Here is a tiny trained network, its code and every weight. The questions are about switching its units off for an input and a target symbol, where a switched-off unit gives its printed mean instead of its output.

import numpy as np


def w(rows, s, z=0):
    codes = np.array(rows[::2]) - 128.0
    scale = np.full(codes.shape[1], s)
    scale[-1] = z or s
    return codes * scale


def norm(h):
    return h / np.sqrt((h * h).mean(-1, keepdims=True) + 1e-5)


def f(y):
    return y / 2 * (1 + np.tanh(0.7978845608 * (y + 0.044715 * y**3)))


def softmax(a):
    e = np.exp(a - a.max(-1, keepdims=True))
    return e / e.sum(-1, keepdims=True)


def log_softmax(a):
    a = a - a.max(-1, keepdims=True)
    return a - np.log(np.exp(a).sum(-1, keepdims=True))


def net(x, mask):
    ids = ['αβγδζηθλξπσφω'.index(c) for c in x.split()]
    T = len(ids)
    res = E[ids] + P[:T]
    u = 0
    for l in range(2):
        q, k, v = (norm(res) @ M[l].T for M in (Q, K, V))
        z = softmax(np.where(np.tri(T) > 0, q @ k.T / 3**0.5, -1e9)) @ v
        res = res + np.where(mask[u], z, O[l][:, -1]) @ O[l][:, :-1]
        u += 1
        y = f(norm(res) @ A[l][:, :-1].T + A[l][:, -1])
        res = res + np.where(mask[u : u + 16], y, B[l][:, -1]) @ B[l][:, :-1]
        u += 16
    return log_softmax(norm(res)[-1] @ U[:, :-1].T + U[:, -1])


Q, K, V, O, A, B = {}, {}, {}, {}, {}, {}
E = w([
[99,116,154,144,129,122,198,42,105,147,117],'α',
[80,134,154,226,109,123,87,115,162,170,99],'β',
[131,197,114,98,83,172,122,52,131,190,163],'γ',
[224,122,189,106,135,136,144,9,95,175,52],'δ',
[130,145,160,174,167,104,204,64,152,68,84],'ζ',
[114,175,61,85,159,140,122,93,176,96,47],'η',
[110,121,144,123,77,96,170,169,157,168,108],'θ',
[193,85,85,51,59,153,25,148,75,186,89],'λ',
[223,144,81,154,80,199,176,80,112,176,155],'ξ',
[130,132,133,109,87,96,208,151,156,151,56],'π',
[196,54,68,207,110,192,154,173,124,86,114],'σ',
[125,110,119,74,130,151,109,85,172,37,181],'φ',
[68,51,146,85,97,103,120,119,9,67,160],'ω',
],0.014)
P = w([
[189,193,104,117,248,120,47,206,28,45,75],'0',
[173,90,235,153,149,197,159,69,142,157,160],'1',
[159,99,209,145,125,175,174,60,147,157,140],'2',
[136,107,154,140,122,161,182,63,154,159,114],'3',
[124,122,133,136,100,153,180,65,151,149,97],'4',
[120,134,122,136,85,129,174,71,157,130,83],'5',
[119,148,99,132,69,116,168,72,157,113,71],'6',
[115,161,79,121,56,95,159,69,155,91,56],'7',
[108,178,60,114,40,82,147,73,154,68,39],'8',
[106,181,57,108,25,63,142,76,150,43,31],'9',
[112,191,61,104,2,51,132,76,153,17,32],'10',
],0.007)
Q[0] = w([
[97,135,148,131,210,222,142,113,191,212,131],'L0H0',
[159,136,162,124,3,182,116,115,150,54,119],'L0H0',
[112,142,164,146,8,142,158,58,131,106,50],'L0H0',
],0.0057)
K[0] = w([
[152,98,146,118,1,88,153,105,146,95,166],'L0H0',
[109,172,79,85,140,104,84,141,90,60,90],'L0H0',
[202,227,22,120,126,140,87,152,115,17,70],'L0H0',
],0.0056)
V[0] = w([
[71,121,171,127,147,47,104,217,39,152,194],'L0H0',
[58,83,154,2,194,130,102,112,123,43,81],'L0H0',
[145,30,104,211,130,189,117,132,116,29,144],'L0H0',
],0.0063)
O[0] = w([
[3,155,101,99,134,227,182,110,129,128,2,7],'L0H0',
[77,12,26,88,197,49,104,106,180,198,118,253],'L0H0',
[115,248,38,131,180,43,184,184,100,205,169,214],'L0H0',
],0.0065,0.0027)
A[0] = w([
[148,171,68,173,128,135,173,153,136,146,188,30],'L0N0',
[214,99,182,149,149,128,86,130,133,74,143,119],'L0N1',
[126,164,149,122,160,117,97,37,181,144,136,116],'L0N2',
[172,138,114,171,186,135,104,253,84,91,91,130],'L0N3',
[170,108,134,135,49,98,137,139,110,196,141,73],'L0N4',
[94,80,82,186,84,131,205,221,135,65,175,72],'L0N5',
[113,135,152,46,101,136,182,124,142,94,177,75],'L0N6',
[62,187,140,92,127,203,139,142,122,91,90,93],'L0N7',
[138,115,138,130,190,123,227,194,136,70,96,88],'L0N8',
[130,51,116,133,94,113,45,254,163,112,194,61],'L0N9',
[162,131,53,140,153,96,94,105,160,90,133,2],'L0N10',
[147,143,228,156,59,123,153,131,107,100,132,59],'L0N11',
[147,48,163,108,108,114,113,79,174,126,118,35],'L0N12',
[65,138,114,150,118,166,129,141,171,93,138,87],'L0N13',
[114,130,148,97,54,131,94,155,67,217,108,87],'L0N14',
[161,149,187,103,110,182,113,151,141,69,116,112],'L0N15',
],0.008,0.007)
B[0] = w([
[149,94,152,181,108,80,126,129,122,189,110,123],'L0N0',
[135,167,119,39,46,152,117,86,205,184,123,179],'L0N1',
[159,97,152,204,70,157,153,60,180,99,159,253],'L0N2',
[152,134,198,95,85,91,26,163,161,2,90,143],'L0N3',
[116,142,127,72,157,107,188,158,218,76,132,186],'L0N4',
[224,116,86,126,117,101,124,115,8,226,69,124],'L0N5',
[164,131,53,46,146,133,174,134,66,82,190,130],'L0N6',
[32,186,103,77,180,106,84,172,208,149,199,148],'L0N7',
[163,141,160,45,90,100,142,82,168,98,48,142],'L0N8',
[159,168,131,74,184,111,247,66,74,94,140,138],'L0N9',
[91,139,206,125,122,137,162,193,145,208,237,134],'L0N10',
[109,132,117,50,84,91,125,91,142,234,150,209],'L0N11',
[108,90,97,168,103,168,109,200,175,96,62,168],'L0N12',
[113,124,133,159,130,81,63,118,109,112,147,116],'L0N13',
[164,93,116,98,51,171,132,28,169,108,61,149],'L0N14',
[92,138,114,13,166,97,76,194,145,168,102,138],'L0N15',
],0.0062,0.0035)
Q[1] = w([
[97,137,110,136,118,204,168,76,231,215,98],'L1H0',
[152,105,132,101,215,157,115,198,169,132,112],'L1H0',
[139,152,224,146,237,254,120,146,116,155,127],'L1H0',
],0.0063)
K[1] = w([
[83,117,71,110,1,19,143,115,106,80,111],'L1H0',
[129,65,237,166,178,184,143,167,96,165,191],'L1H0',
[140,31,213,141,70,207,211,171,189,198,196],'L1H0',
],0.0058)
V[1] = w([
[167,58,177,198,98,100,130,41,109,180,189],'L1H0',
[139,89,184,50,81,111,99,146,2,81,168],'L1H0',
[135,177,177,112,168,179,63,135,171,98,230],'L1H0',
],0.0079)
O[1] = w([
[115,165,117,79,237,127,66,103,76,110,82,33],'L1H0',
[134,95,85,170,129,95,175,80,8,155,79,80],'L1H0',
[99,172,2,154,106,104,105,116,174,93,87,5],'L1H0',
],0.0096,0.0032)
A[1] = w([
[95,148,117,60,184,133,115,111,124,181,159,110],'L1N0',
[139,224,45,118,123,59,135,98,119,149,104,2],'L1N1',
[134,138,2,211,104,143,165,121,142,58,104,110],'L1N2',
[108,200,201,134,84,209,135,147,54,114,59,176],'L1N3',
[181,23,67,95,134,150,109,132,172,73,144,21],'L1N4',
[150,87,94,105,83,242,175,155,124,61,101,106],'L1N5',
[108,140,138,123,138,75,125,114,81,166,18,72],'L1N6',
[59,74,138,115,123,174,123,62,188,113,144,90],'L1N7',
[114,116,71,177,62,91,157,100,155,102,78,147],'L1N8',
[166,80,41,113,135,128,106,95,67,134,206,60],'L1N9',
[30,191,158,85,140,136,143,109,119,105,118,132],'L1N10',
[163,83,166,110,92,78,115,124,117,109,208,47],'L1N11',
[53,86,85,142,145,140,163,123,29,129,133,83],'L1N12',
[100,140,160,188,82,167,179,87,141,98,179,151],'L1N13',
[68,124,58,112,82,143,131,156,96,128,95,124],'L1N14',
[141,162,214,143,84,209,161,157,93,93,136,47],'L1N15',
],0.009,0.0067)
B[1] = w([
[134,187,104,161,76,157,186,146,111,96,101,146],'L1N0',
[86,96,146,116,102,61,68,208,83,99,198,139],'L1N1',
[112,139,206,128,134,215,164,48,113,156,177,162],'L1N2',
[53,214,156,101,142,246,139,198,101,169,79,177],'L1N3',
[132,104,182,254,117,133,99,120,144,189,82,142],'L1N4',
[146,172,59,112,204,124,128,199,93,54,138,155],'L1N5',
[65,113,147,114,188,98,150,101,194,112,151,139],'L1N6',
[87,105,118,86,112,77,89,178,69,88,124,205],'L1N7',
[134,98,33,148,176,143,85,113,138,165,149,236],'L1N8',
[77,178,103,109,243,127,134,159,155,99,88,145],'L1N9',
[58,114,122,186,93,181,162,76,91,77,124,147],'L1N10',
[131,86,126,182,146,226,172,101,140,169,139,150],'L1N11',
[187,185,155,105,44,68,52,130,129,145,173,153],'L1N12',
[154,149,107,136,100,78,134,122,89,63,72,254],'L1N13',
[123,95,160,140,111,132,172,64,130,197,118,145],'L1N14',
[83,193,115,104,79,74,177,185,123,240,85,140],'L1N15',
],0.0087,0.0075)
U = w([
[56,84,92,139,187,117,195,93,1,166,112,254],'α',
[60,136,180,247,119,143,41,126,187,194,113,95],'β',
[139,235,69,151,55,194,161,71,158,137,131,161],'γ',
[148,141,248,89,192,183,125,101,119,145,132,125],'δ',
[151,187,157,98,174,28,132,78,192,2,66,13],'ζ',
[191,56,73,132,190,97,121,116,181,100,213,182],'η',
[124,69,160,78,35,83,183,188,184,151,121,103],'θ',
[127,100,83,39,143,174,50,83,139,151,60,19],'λ',
[243,221,115,167,166,119,165,200,96,151,163,118],'ξ',
[81,150,98,59,166,88,192,202,213,146,97,131],'π',
[220,84,112,158,109,125,96,189,70,98,35,78],'σ',
[33,144,104,172,169,188,127,188,142,12,173,226],'φ',
[85,141,94,43,91,114,42,115,52,142,219,82],'ω',
],0.0084,0.0044)

Each question gives the input, a string of symbols that net reads in full, and the target symbol t.
The units are the heads (3 rows each of Q, K, V and O) and the neurons (one row each of A and B). Each row of codes is followed by its name. A weight is (code - 128) times the scale printed after its matrix; where a second scale follows, it is the last column's (O, A, B and U).
mask holds one flag per unit, layer by layer, with each layer's heads first. A switched-off unit (its flag False) gives its mean, the last column of its rows in O or B, instead of its output. The means were averaged over made-up inputs and are rounded, as every weight is.
A unit's drop is (log p(t) with every unit on - log p(t) with that unit switched off) / (log p(t) with every unit on - log p(t) with every unit switched off).
The circuit of an input: a set's keep is (log p(t) with only the set's units on - log p(t) with every unit switched off) / (log p(t) with every unit on - log p(t) with every unit switched off). Starting from the 12 units with the biggest drops (on a tie, the unit counted first), units are removed one at a time, each time the one whose removal leaves the highest keep (on an exact tie, the one counted first), for as long as the keep stays at least 0.8.
units of the circuit, in order: the units of the circuit, biggest drop first
top k neurons: the k neurons with the biggest drops, biggest first
k most important neurons of layer l: the k neurons of layer l with the biggest drops, biggest first
input β α β π α ξ β γ φ π, target γ: units of the circuit, in order -> L1H0, L0H0, L1N2, L0N3
input ζ η β β σ β β α η α β, target η: units of the circuit, in order -> L0H0, L1N8
input π λ φ σ δ β β λ, target σ: top 3 neurons -> L1N5, L1N4, L0N11
input η φ γ, target η: units of the circuit, in order -> L0H0
input β π β α ξ π β γ φ, target γ: units of the circuit, in order -> L1H0, L1N2, L0N3
input α η β β θ α λ γ β π β, target δ: units of the circuit, in order -> L1H0, L0H0, L0N9
input ζ α θ ω β φ β β β θ, target η: top 2 neurons -> L0N3, L1N8
input α β β π ω ζ, target δ: units of the circuit, in order -> L1H0, L0H0
input ζ ζ α β φ ζ, target η: units of the circuit, in order -> L0H0, L1N8
input δ α β α π β π α, target θ: units of the circuit, in order -> L1H0, L0N2, L1N15, L0N8
input β β φ λ β δ ζ φ α, target η: units of the circuit, in order -> L1N8, L1N3
input π β β β, target σ: 2 most important neurons of layer 1 -> L1N13, L1N7
input γ β η β β π α λ β β η, target β: units of the circuit, in order -> L0H0, L1N4
input π β λ α γ, target σ: top neuron -> L1N13
input β δ β γ φ, target γ: units of the circuit, in order -> L1H0, L0N3
input ω α β φ φ β π λ β, target θ: units of the circuit, in order -> L1H0, L0H0, L1N8
input ω η β π ξ, target θ: units of the circuit, in order -> L0H0, L1H0
input π π β α ω, target σ: 2 most important neurons of layer 1 -> L1N12, L1N5
input φ γ α ζ ξ α φ, target π: units of the circuit, in order -> L0H0, L1N9
input ξ π ζ β β ξ θ α, target ω: units of the circuit, in order -> L0H0, L1H0, L1N1
input β ω π ω ω α α η, target η: top 2 neurons -> L1N8, L1N3
input β π ξ φ φ γ δ π, target γ: 2 most important neurons of layer 0 -> L0N3, L0N7
input η β β γ, target β: 2 most important neurons of layer 0 -> L0N10, L0N12
input β θ σ, target ξ: top 2 neurons -> L1N5, L0N5
input β β α β β, target φ: top 2 neurons -> L1N10, L0N1
input α β θ η β α, target δ: most important neuron of layer 0 -> L0N7
input ω ω ζ α, target θ: most important neuron of layer 1 -> L1N8
input π α β η, target η: 2 most important neurons of layer 0 -> L0N3, L0N2
input ω β β α β π β α β, target θ: top 2 neurons -> L1N8, L1N7
